Below is a small trained network, with its code and all its weights. Each question gives an input and a class and asks what happens when units are switched off, that is, made to give their printed mean instead of their output.

import numpy as np


def w(rows, s, z=0):
    codes = np.array(rows[::2]) - 128.0
    scale = np.full(codes.shape[1], s)
    scale[-1] = z or s
    return codes * scale


def f(y):
    return np.maximum(y, 0)


def log_softmax(a):
    a = a - a.max(-1, keepdims=True)
    return a - np.log(np.exp(a).sum(-1, keepdims=True))


def net(x, mask):
    res = np.array(x, float).reshape(1, 7) / 4 @ E
    y = f(res @ A[0][:, :-1].T + A[0][:, -1])
    res = res + np.where(mask, y, B[0][:, -1]) @ B[0][:, :-1]
    return log_softmax(res[-1] @ U[:, :-1].T + U[:, -1])


A, B = {}, {}
E = w([
[126,140,134,128,132,119,135],'x0',
[127,136,126,132,128,127,129],'x1',
[124,107,40,143,231,165,254],'x2',
[143,141,12,4,70,62,109],'x3',
[153,48,88,213,117,5,117],'x4',
[155,144,142,133,116,128,153],'x5',
[23,106,125,147,25,128,223],'x6',
],0.0098)
A[0] = w([
[107,136,159,250,149,176,138,32],'N0',
[146,84,113,173,126,91,126,167],'N1',
[123,179,152,69,119,170,138,173],'N2',
[159,125,103,139,186,117,72,160],'N3',
[189,137,142,110,208,110,89,170],'N4',
[178,124,78,54,113,123,136,17],'N5',
[110,153,164,73,119,196,119,174],'N6',
[153,178,64,84,104,96,147,46],'N7',
[201,155,105,126,178,135,97,36],'N8',
[149,100,92,187,110,50,142,154],'N9',
[62,131,116,146,68,115,202,56],'N10',
[122,103,223,184,187,142,147,120],'N11',
[112,165,120,93,126,195,139,216],'N12',
[155,69,129,171,118,45,142,119],'N13',
[122,115,80,129,204,153,175,45],'N14',
[145,134,24,140,211,164,172,33],'N15',
[113,127,130,74,160,199,167,96],'N16',
[93,93,102,56,98,106,146,46],'N17',
[43,72,117,148,46,151,171,104],'N18',
[129,107,105,140,149,137,191,34],'N19',
[120,113,85,128,143,136,197,9],'N20',
[130,167,71,99,131,54,130,84],'N21',
[116,137,200,112,47,117,41,104],'N22',
[45,123,131,145,64,128,168,127],'N23',
],0.012,0.0012)
B[0] = w([
[100,54,184,126,69,181,113,231],'N0',
[74,132,82,182,191,135,174,193],'N1',
[85,98,84,178,185,107,160,201],'N2',
[171,160,117,88,159,157,163,200],'N3',
[172,173,162,75,193,179,130,221],'N4',
[92,78,138,109,93,151,121,215],'N5',
[77,114,72,190,190,75,203,204],'N6',
[48,41,181,67,65,168,101,217],'N7',
[149,146,146,2,163,130,131,206],'N8',
[69,123,83,168,202,124,173,227],'N9',
[178,169,124,80,168,161,95,225],'N10',
[83,35,146,83,98,158,99,230],'N11',
[86,174,57,171,196,120,184,199],'N12',
[114,106,75,187,214,112,180,222],'N13',
[157,131,145,150,83,61,87,223],'N14',
[157,158,167,180,82,73,77,250],'N15',
[97,104,108,162,154,85,137,206],'N16',
[100,114,151,92,82,151,128,203],'N17',
[189,171,134,64,165,161,126,235],'N18',
[155,128,168,150,107,80,121,194],'N19',
[158,137,165,159,92,76,99,203],'N20',
[72,99,136,110,107,168,90,215],'N21',
[164,170,125,227,81,64,59,239],'N22',
[196,200,148,46,165,157,132,219],'N23',
],0.0094,0.013)
U = w([
[74,139,60,166,180,104,216,238],'0',
[229,204,148,39,157,190,144,212],'1',
[55,60,170,94,39,196,118,63],'2',
[190,179,153,181,51,8,83,1],'3',
],0.014,0.002)

Each question gives the input, the list of numbers given to net, and the class t.
The units are the neurons (one row each of A and B). Each row of codes is followed by its name. A weight is (code - 128) times the scale printed after its matrix; where a second scale follows, it is the last column's (A, B and U).
mask holds one flag per neuron, in row order. A switched-off neuron (its flag False) gives its mean, the last column of its row in B, instead of its output. The means were averaged over made-up inputs and are rounded, as every weight is.
A unit's drop is (log p(t) with every unit on - log p(t) with that unit switched off) / (log p(t) with every unit on - log p(t) with every unit switched off).
The circuit of an input: a set's keep is (log p(t) with only the set's units on - log p(t) with every unit switched off) / (log p(t) with every unit on - log p(t) with every unit switched off). Starting from the 12 units with the biggest drops (on a tie, the unit counted first), units are removed one at a time, each time the one whose removal leaves the highest keep (on an exact tie, the one counted first), for as long as the keep stays at least 0.8.
circuit, biggest first: the units of the circuit, biggest drop first
k most important neurons: the k neurons with the biggest drops, biggest first
drop when u is switched off: that unit's drop, to one decimal
input [-3,1,4,-5,-1,5,-2], class 2: circuit, biggest first => N0
input [-2,8,7,7,4,5,1], class 2: 3 most important neurons => N7, N21, N22
input [0,3,-2,7,8,-6,3], class 0: 2 most important neurons => N13, N9
input [-6,-6,6,2,4,7,-3], class 3: 2 most important neurons => N15, N14
input [8,5,2,8,6,-2,-3], class 2: 2 most important neurons => N7, N21
input [7,-6,-8,4,-8,-5,-4], class 0: 2 most important neurons => N6, N2
input [-4,0,4,-5,1,-7,6], class 1: 3 most important neurons => N18, N23, N10
input [-7,-8,8,7,-4,-8,-1], class 3: 2 most important neurons => N15, N14
input [1,1,1,-1,7,3,8], class 1: 3 most important neurons => N18, N23, N10
input [0,-3,-1,8,1,5,-6], class 2: 2 most important neurons => N7, N5
input [2,-2,2,-5,-8,-8,7], class 0: 4 most important neurons => N6, N12, N16, N2
input [5,8,1,2,1,5,0], class 2: 3 most important neurons => N22, N6, N12
input [-2,0,4,-3,-4,8,-1], class 0: 2 most important neurons => N22, N12
input [-4,0,-8,4,-3,7,1], class 3: circuit, biggest first => N22
input [3,1,-2,-2,-4,7,-4], class 0: 3 most important neurons => N6, N23, N18
input [8,1,-5,-1,-8,-2,7], class 0: 2 most important neurons => N6, N2
input [4,4,8,3,5,4,-2], class 3: drop when N15 is switched off => 0.5
input [5,6,0,7,1,1,2], class 2: drop when N8 is switched off => 0.0
input [-2,-1,-5,6,-1,8,6], class 1: drop when N10 is switched off => 0.6
input [8,-6,4,5,0,1,1], class 2: circuit, biggest first => N7
input [7,-1,-6,-3,4,8,-8], class 1: drop when N4 is switched off => 0.1
